Here is a tiny trained network, its code and every weight. The questions are about switching its units off for an input and a class, where a switched-off unit gives its printed mean instead of its output.

import numpy as np


def w(rows, s, z=0):
    codes = np.array(rows[::2]) - 128.0
    scale = np.full(codes.shape[1], s)
    scale[-1] = z or s
    return codes * scale


def norm(h):
    return h / np.sqrt((h * h).mean(-1, keepdims=True) + 1e-5)


def f(y):
    return y / 2 * (1 + np.tanh(0.7978845608 * (y + 0.044715 * y**3)))


def log_softmax(a):
    a = a - a.max(-1, keepdims=True)
    return a - np.log(np.exp(a).sum(-1, keepdims=True))


def net(x, mask):
    res = np.array(x, float).reshape(1, 7) / 4 @ E
    u = 0
    for l in range(2):
        y = f(norm(res) @ A[l][:, :-1].T + A[l][:, -1])
        res = res + np.where(mask[u : u + 8], y, B[l][:, -1]) @ B[l][:, :-1]
        u += 8
    return log_softmax(norm(res)[-1] @ U[:, :-1].T + U[:, -1])


A, B = {}, {}
E = w([
[114,71,111,92,129,118,3,123],'x0',
[86,153,160,103,137,150,134,170],'x1',
[123,90,131,136,153,147,137,73],'x2',
[153,107,121,162,159,117,154,66],'x3',
[186,188,88,97,193,50,127,113],'x4',
[70,118,176,212,166,69,115,97],'x5',
[163,77,111,69,119,126,165,184],'x6',
],0.0066)
A[0] = w([
[169,46,59,156,140,157,236,140,118],'L0N0',
[82,156,109,113,167,86,48,143,71],'L0N1',
[120,222,119,72,91,211,254,200,36],'L0N2',
[172,145,117,176,71,75,92,177,58],'L0N3',
[77,174,168,149,125,136,134,49,4],'L0N4',
[86,183,107,99,253,230,21,119,152],'L0N5',
[166,53,89,157,135,166,32,24,16],'L0N6',
[148,73,117,46,28,142,88,157,67],'L0N7',
],0.0053,0.0014)
B[0] = w([
[71,173,120,112,98,93,47,163,192],'L0N0',
[110,241,147,45,11,118,135,69,179],'L0N1',
[171,168,158,101,130,242,188,206,254],'L0N2',
[174,86,190,86,107,146,104,98,137],'L0N3',
[159,86,220,136,184,40,167,150,155],'L0N4',
[104,175,81,140,85,118,105,104,205],'L0N5',
[210,103,32,128,58,240,196,89,189],'L0N6',
[134,159,153,253,244,79,164,77,215],'L0N7',
],0.0056,0.0034)
A[1] = w([
[229,158,139,71,172,80,126,147,75],'L1N0',
[210,120,88,56,140,37,126,188,3],'L1N1',
[110,204,149,194,223,58,204,67,80],'L1N2',
[35,35,206,201,60,176,108,98,59],'L1N3',
[133,157,146,176,109,117,136,82,168],'L1N4',
[186,159,131,143,144,2,186,127,115],'L1N5',
[25,147,101,109,114,94,81,160,190],'L1N6',
[92,184,113,74,129,118,67,124,36],'L1N7',
],0.0071,0.0034)
B[1] = w([
[39,66,148,216,160,141,142,159,197],'L1N0',
[2,129,34,141,224,22,165,137,181],'L1N1',
[172,131,228,148,169,232,81,39,252],'L1N2',
[104,28,149,200,88,5,110,204,233],'L1N3',
[185,133,164,4,187,120,81,117,189],'L1N4',
[124,108,122,89,207,108,103,176,227],'L1N5',
[142,154,101,138,71,129,192,64,189],'L1N6',
[11,165,233,80,85,93,247,33,155],'L1N7',
],0.0066,0.0043)
U = w([
[188,152,204,137,228,170,106,63,158],'0',
[134,130,132,127,96,108,91,149,5],'1',
[47,136,51,111,247,76,164,174,55],'2',
[68,205,121,78,72,121,124,62,121],'3',
[160,166,131,112,116,241,187,233,238],'4',
[78,30,164,207,66,111,115,157,146],'5',
[234,82,29,111,94,176,77,84,180],'6',
],0.012,0.0027)

Each question gives the input, the list of numbers given to net, and the class t.
The units are the neurons (one row each of A and B). Each row of codes is followed by its name. A weight is (code - 128) times the scale printed after its matrix; where a second scale follows, it is the last column's (A, B and U).
mask holds one flag per neuron, layer by layer. A switched-off neuron (its flag False) gives its mean, the last column of its row in B, instead of its output. The means were averaged over made-up inputs and are rounded, as every weight is.
A unit's drop is (log p(t) with every unit on - log p(t) with that unit switched off) / (log p(t) with every unit on - log p(t) with every unit switched off).
The circuit of an input: a set's keep is (log p(t) with only the set's units on - log p(t) with every unit switched off) / (log p(t) with every unit on - log p(t) with every unit switched off). Starting from the 12 units with the biggest drops (on a tie, the unit counted first), units are removed one at a time, each time the one whose removal leaves the highest keep (on an exact tie, the one counted first), for as long as the keep stays at least 0.8.
units of the circuit, in order: the units of the circuit, biggest drop first
most important unit: the unit with the biggest drop
k most important neurons: the k neurons with the biggest drops, biggest first
k most important neurons of layer l: the k neurons of layer l with the biggest drops, biggest first
drop of u: that unit's drop, to one decimal
input [6,4,5,3,8,3,-5], class 3: 3 most important neurons of layer 0 : L0N1; L0N7; L0N5
input [-4,2,-5,-8,4,3,-3], class 4: units of the circuit, in order : L0N2; L1N1
input [6,5,-6,-6,-7,-4,1], class 5: units of the circuit, in order : L0N7; L1N3
input [8,8,2,4,0,7,-3], class 3: units of the circuit, in order : L0N1; L1N6
input [-5,3,-5,-8,7,3,-3], class 4: units of the circuit, in order : L0N2; L0N7
input [8,3,0,-7,-2,-8,6], class 2: units of the circuit, in order : L0N7; L1N1
input [3,-5,-4,7,0,0,7], class 2: most important unit : L1N1
input [-6,-3,2,-4,-2,3,-1], class 0: 2 most important neurons : L1N2; L0N4
input [1,7,8,8,0,-6,3], class 6: 2 most important neurons of layer 1 : L1N7; L1N0
input [-7,-6,4,3,-1,-5,-2], class 4: 2 most important neurons of layer 1 : L1N2; L1N6
input [2,8,-2,-3,3,-1,7], class 2: 3 most important neurons of layer 1 : L1N1; L1N2; L1N0
input [3,8,0,-5,7,0,1], class 3: units of the circuit, in order : L0N1; L1N7
input [8,-5,5,5,-4,4,-7], class 6: 2 most important neurons : L0N6; L1N0
input [-3,5,5,-1,4,-3,-1], class 4: units of the circuit, in order : L0N2
input [2,-2,-4,4,2,-5,-7], class 6: 2 most important neurons : L0N6; L0N0
input [-5,-8,5,3,-2,-3,-1], class 6: 2 most important neurons of layer 0 : L0N7; L0N0
input [-8,-8,-7,-2,4,0,2], class 2: 2 most important neurons of layer 0 : L0N6; L0N7
input [7,8,-5,4,1,3,6], class 3: 2 most important neurons : L0N1; L1N6
input [4,-4,-3,4,0,4,6], class 6: 2 most important neurons of layer 0 : L0N6; L0N4
input [8,3,7,6,5,-2,0], class 6: units of the circuit, in order : L0N6
input [6,-1,-6,-4,0,0,8], class 2: drop of L1N1 : 0.1
input [1,1,6,0,0,-5,-5], class 6: drop of L0N6 : 0.4
